28,60,-15,-63,2,64,11,-62
31,20,-3,-24,-32,-21,2,22
->
31,20,-3,-24,-32,-21,2,22
28,60,-15,-63,2,64,11,-62

17,-12,-7,-9,-54,31,27,30
-33,-34,39,13,12,17,-1,40
4,-33,13,4,-39,6,40,40
31,14,-36,-19,-44,-30,-11,16
-23,-41,38,18,4,6,33,29
-6,-38,27,16,-11,2,56,17
25,2,-11,3,-18,18,58,-37
23,10,-26,-21,-54,18,-13,31
0,-20,0,-3,-23,-51,-10,48
-26,-29,26,5,0,-12,-22,56
-33,-29,42,20,32,24,16,7
->
-33,-29,42,20,32,24,16,7
-33,-34,39,13,12,17,-1,40
-23,-41,38,18,4,6,33,29
-6,-38,27,16,-11,2,56,17
-26,-29,26,5,0,-12,-22,56
4,-33,13,4,-39,6,40,40
0,-20,0,-3,-23,-51,-10,48
17,-12,-7,-9,-54,31,27,30
25,2,-11,3,-18,18,58,-37
23,10,-26,-21,-54,18,-13,31
31,14,-36,-19,-44,-30,-11,16

6,58,-9,9,8,-34,26,-4,-17,7
-15,28,15,10,11,-39,-1,-7,-7,12
-10,16,-24,-15,23,-19,9,-1,-61,-10
-12,24,-40,-25,7,-27,23,-4,-33,-22
-41,16,24,3,42,-37,6,-19,-30,18
->
-41,16,24,3,42,-37,6,-19,-30,18
-15,28,15,10,11,-39,-1,-7,-7,12
6,58,-9,9,8,-34,26,-4,-17,7
-10,16,-24,-15,23,-19,9,-1,-61,-10
-12,24,-40,-25,7,-27,23,-4,-33,-22

-54,52,-46,-49,-21,-32,43
-25,-10,56,-10,25,35,48
32,22,-67,-1,-59,-19,-63
-46,28,-8,-37,-16,-29,54
44,-52,-11,-29,-20,25,29
38,-22,1,-34,-1,-33,45
-47,45,3,-39,-43,30,34
-72,25,-25,-32,-1,-48,57
->
-25,-10,56,-10,25,35,48
-47,45,3,-39,-43,30,34
38,-22,1,-34,-1,-33,45
-46,28,-8,-37,-16,-29,54
44,-52,-11,-29,-20,25,29
-72,25,-25,-32,-1,-48,57
-54,52,-46,-49,-21,-32,43
32,22,-67,-1,-59,-19,-63

10,2,7,-12,-9,-24,35,8,12,3
-52,24,39,-33,7,14,-10,2,-3,4
33,22,-29,15,-13,7,25,5,22,-7
3,31,-39,24,-3,42,-39,-1,17,-16
13,18,-30,6,-11,19,10,4,17,-9
29,21,3,5,-11,4,66,1,9,7
28,16,-11,-57,43,-36,66,-1,-42,10
64,8,-46,19,14,-34,2,-1,2,-6
->
-52,24,39,-33,7,14,-10,2,-3,4
10,2,7,-12,-9,-24,35,8,12,3
29,21,3,5,-11,4,66,1,9,7
28,16,-11,-57,43,-36,66,-1,-42,10
33,22,-29,15,-13,7,25,5,22,-7
13,18,-30,6,-11,19,10,4,17,-9
3,31,-39,24,-3,42,-39,-1,17,-16
64,8,-46,19,14,-34,2,-1,2,-6

-15,2,28,-15,-49,16,6,44,-56,-17,20
-8,-15,5,41,18,-33,39,-72,18,38,-50
-7,-9,9,18,-6,-14,22,-32,-6,18,-21
-16,-13,17,28,-6,-22,36,-45,-8,29,-42
-24,-8,34,22,-32,-16,41,-22,-43,27,-29
-2,8,6,-26,-13,19,-20,44,-14,-23,26
4,9,-7,-23,-9,20,-22,40,-3,-24,27
->
-24,-8,34,22,-32,-16,41,-22,-43,27,-29
-15,2,28,-15,-49,16,6,44,-56,-17,20
-16,-13,17,28,-6,-22,36,-45,-8,29,-42
-7,-9,9,18,-6,-14,22,-32,-6,18,-21
-2,8,6,-26,-13,19,-20,44,-14,-23,26
-8,-15,5,41,18,-33,39,-72,18,38,-50
4,9,-7,-23,-9,20,-22,40,-3,-24,27
---
3,70,-41
-40,-69,-21
-10,-75,-10
14,77,25
-33,-74,-25
->
14,77,25
3,70,-41
-40,-69,-21
-33,-74,-25
-10,-75,-10

-60,-2,-47,-48,51,56
20,0,18,0,19,-8
-33,-75,65,-58,-31,-36
->
20,0,18,0,19,-8
-60,-2,-47,-48,51,56
-33,-75,65,-58,-31,-36

-4,-16,1
21,56,71
16,-50,-26
-10,-31,-55
25,52,73
-10,-22,-44
-4,29,-9
-3,28,-8
->
21,56,71
25,52,73
-4,29,-9
-3,28,-8
-4,-16,1
-10,-22,-44
-10,-31,-55
16,-50,-26

26,-46,45,-11,-28
-55,67,-70,-20,45
->
-55,67,-70,-20,45
26,-46,45,-11,-28

28,-6,-3,1,-48,-30,-26,-39,21,40,-4,52
17,26,-7,31,-28,-19,-48,-3,-11,43,18,28
1,-7,-35,-11,-28,-26,-31,-10,-23,-12,51,46
15,-13,-22,39,-40,17,-28,-19,30,-15,-18,13
-26,-24,25,9,-15,-41,10,-3,70,-29,1,-14
63,-9,39,-2,-38,-36,-61,-24,-40,-6,38,28
5,22,-17,40,-46,11,5,17,36,6,-7,-4
-31,-20,-28,-20,-4,-10,6,-11,4,-29,-14,29
->
17,26,-7,31,-28,-19,-48,-3,-11,43,18,28
5,22,-17,40,-46,11,5,17,36,6,-7,-4
28,-6,-3,1,-48,-30,-26,-39,21,40,-4,52
1,-7,-35,-11,-28,-26,-31,-10,-23,-12,51,46
63,-9,39,-2,-38,-36,-61,-24,-40,-6,38,28
15,-13,-22,39,-40,17,-28,-19,30,-15,-18,13
-31,-20,-28,-20,-4,-10,6,-11,4,-29,-14,29
-26,-24,25,9,-15,-41,10,-3,70,-29,1,-14

-4,-13,-14,18,-2,13,-40,7,10,10,-22,-11,-10
8,-8,17,-17,-17,-5,-3,-39,-20,12,70,13,25
-13,-27,-32,-41,-28,-1,64,1,13,-5,-34,20,44
35,24,10,26,17,8,8,-29,20,-25,-21,-10,3
->
35,24,10,26,17,8,8,-29,20,-25,-21,-10,3
8,-8,17,-17,-17,-5,-3,-39,-20,12,70,13,25
-4,-13,-14,18,-2,13,-40,7,10,10,-22,-11,-10
-13,-27,-32,-41,-28,-1,64,1,13,-5,-34,20,44
